Below are the code and all the weights of a small trained network. Each question names an input and a target symbol and asks about switching units off, where a switched-off unit gives its printed mean instead of its output.

import numpy as np


def w(rows, s, z=0):
    codes = np.array(rows[::2]) - 128.0
    scale = np.full(codes.shape[1], s)
    scale[-1] = z or s
    return codes * scale


def norm(h):
    return h / np.sqrt((h * h).mean(-1, keepdims=True) + 1e-5)


def f(y):
    return np.maximum(y, 0)


def softmax(a):
    e = np.exp(a - a.max(-1, keepdims=True))
    return e / e.sum(-1, keepdims=True)


def log_softmax(a):
    a = a - a.max(-1, keepdims=True)
    return a - np.log(np.exp(a).sum(-1, keepdims=True))


def net(x, mask):
    ids = ['βδζηθστφω'.index(c) for c in x.split()]
    T = len(ids)
    res = E[ids] + P[:T]
    q, k, v = (norm(res) @ M[0].T for M in (Q, K, V))
    z = softmax(np.where(np.tri(T) > 0, q @ k.T / 2**0.5, -1e9)) @ v
    res = res + np.where(mask[0], z, O[0][:, -1]) @ O[0][:, :-1]
    y = f(norm(res) @ A[0][:, :-1].T + A[0][:, -1])
    res = res + np.where(mask[1:25], y, B[0][:, -1]) @ B[0][:, :-1]
    return log_softmax(norm(res)[-1] @ U[:, :-1].T + U[:, -1])


Q, K, V, O, A, B = {}, {}, {}, {}, {}, {}
E = w([
[95,167,126],'β',
[142,2,150],'δ',
[143,139,133],'ζ',
[134,25,103],'η',
[184,115,87],'θ',
[148,14,134],'σ',
[131,17,127],'τ',
[79,128,152],'φ',
[120,74,140],'ω',
],0.0079)
P = w([
[174,88,145],'0',
[128,17,2],'1',
[144,84,184],'2',
[180,157,172],'3',
[115,87,42],'4',
[137,91,178],'5',
[169,154,178],'6',
[112,109,61],'7',
[132,98,179],'8',
[155,170,238],'9',
[117,117,69],'10',
],0.0061)
Q[0] = w([
[251,115,126],'H1',
[138,146,159],'H1',
],0.016)
K[0] = w([
[249,78,96],'H1',
[152,158,112],'H1',
],0.015)
V[0] = w([
[197,254,151],'H1',
[108,163,49],'H1',
],0.0075)
O[0] = w([
[254,170,91,11],'H1',
[159,65,92,5],'H1',
],0.0074,0.0026)
A[0] = w([
[156,114,142,59],'N1',
[93,114,34,40],'N2',
[135,102,97,154],'N3',
[110,154,158,68],'N4',
[88,75,174,16],'N5',
[212,86,150,11],'N6',
[117,144,157,63],'N7',
[136,109,182,106],'N8',
[135,79,76,146],'N9',
[152,173,2,73],'N10',
[86,175,101,159],'N11',
[108,157,185,5],'N12',
[133,72,190,110],'N13',
[154,103,144,150],'N14',
[145,128,196,157],'N15',
[126,117,172,107],'N16',
[106,154,114,133],'N17',
[167,96,144,113],'N18',
[136,161,117,71],'N19',
[204,106,179,96],'N20',
[101,191,31,23],'N21',
[162,122,251,157],'N22',
[194,70,161,69],'N23',
[164,157,151,33],'N24',
],0.0087,0.0029)
B[0] = w([
[121,97,132,132],'N1',
[249,75,131,172],'N2',
[108,92,124,159],'N3',
[61,120,117,150],'N4',
[157,202,87,200],'N5',
[61,39,162,147],'N6',
[77,142,113,143],'N7',
[112,158,119,175],'N8',
[92,62,124,179],'N9',
[86,233,66,168],'N10',
[113,69,83,172],'N11',
[44,148,101,157],'N12',
[182,176,71,208],'N13',
[98,158,137,156],'N14',
[99,116,183,203],'N15',
[136,159,128,168],'N16',
[107,102,108,148],'N17',
[79,103,132,148],'N18',
[168,116,131,137],'N19',
[232,122,165,167],'N20',
[97,179,13,156],'N21',
[75,94,226,254],'N22',
[75,61,151,158],'N23',
[172,189,129,146],'N24',
],0.02,0.0049)
U = w([
[103,143,152,74],'β',
[119,9,113,195],'δ',
[136,112,165,95],'ζ',
[89,139,125,47],'η',
[99,147,25,208],'θ',
[125,130,131,27],'σ',
[117,139,141,49],'τ',
[178,193,170,254],'φ',
[96,142,128,49],'ω',
],0.013,0.0049)

Each question gives the input, a string of symbols that net reads in full, and the target symbol t.
The units are the heads (2 rows each of Q, K, V and O) and the neurons (one row each of A and B). Each row of codes is followed by its name. A weight is (code - 128) times the scale printed after its matrix; where a second scale follows, it is the last column's (O, A, B and U).
mask holds one flag per unit, heads first, then neurons. A switched-off unit (its flag False) gives its mean, the last column of its rows in O or B, instead of its output. The means were averaged over made-up inputs and are rounded, as every weight is.
A unit's drop is (log p(t) with every unit on - log p(t) with that unit switched off) / (log p(t) with every unit on - log p(t) with every unit switched off).
The circuit of an input: a set's keep is (log p(t) with only the set's units on - log p(t) with every unit switched off) / (log p(t) with every unit on - log p(t) with every unit switched off). Starting from the 12 units with the biggest drops (on a tie, the unit counted first), units are removed one at a time, each time the one whose removal leaves the highest keep (on an exact tie, the one counted first), for as long as the keep stays at least 0.8.
circuit, biggest first: the units of the circuit, biggest drop first
unit that matters most: the unit with the biggest drop
k most important neurons: the k neurons with the biggest drops, biggest first
drop when u is switched off: that unit's drop, to one decimal
input ζ β δ θ φ, target δ: 2 most important neurons -> N10, N21
input η β ω, target φ: unit that matters most -> N5
input β β β β β δ β ζ η, target θ: 4 most important neurons -> N5, N13, N22, N2
input η σ θ β τ β η, target φ: circuit, biggest first -> N5, N13, N21
input τ β θ ω σ σ σ η ω ζ φ, target δ: circuit, biggest first -> N10, N11
input β θ σ β, target φ: circuit, biggest first -> H1, N20
input θ δ β δ ω σ θ ω, target θ: 3 most important neurons -> N22, N5, N15
input β β θ ζ δ β τ, target φ: 2 most important neurons -> N13, N5
input θ δ δ ζ β θ θ θ β δ ζ, target θ: 2 most important neurons -> N21, N10
input φ β σ ζ η δ β β η, target θ: 4 most important neurons -> N5, N13, N22, N20
input τ β τ δ θ θ β ζ, target δ: drop when N13 is switched off -> 0.3
input δ σ ζ β δ β δ, target φ: drop when N6 is switched off -> 0.1
input β δ σ β β δ ζ σ, target θ: drop when H1 is switched off -> 0.8
input δ β β σ θ β β ζ, target δ: drop when N10 is switched off -> 0.2
input β θ ζ β δ β ω, target φ: circuit, biggest first -> N13
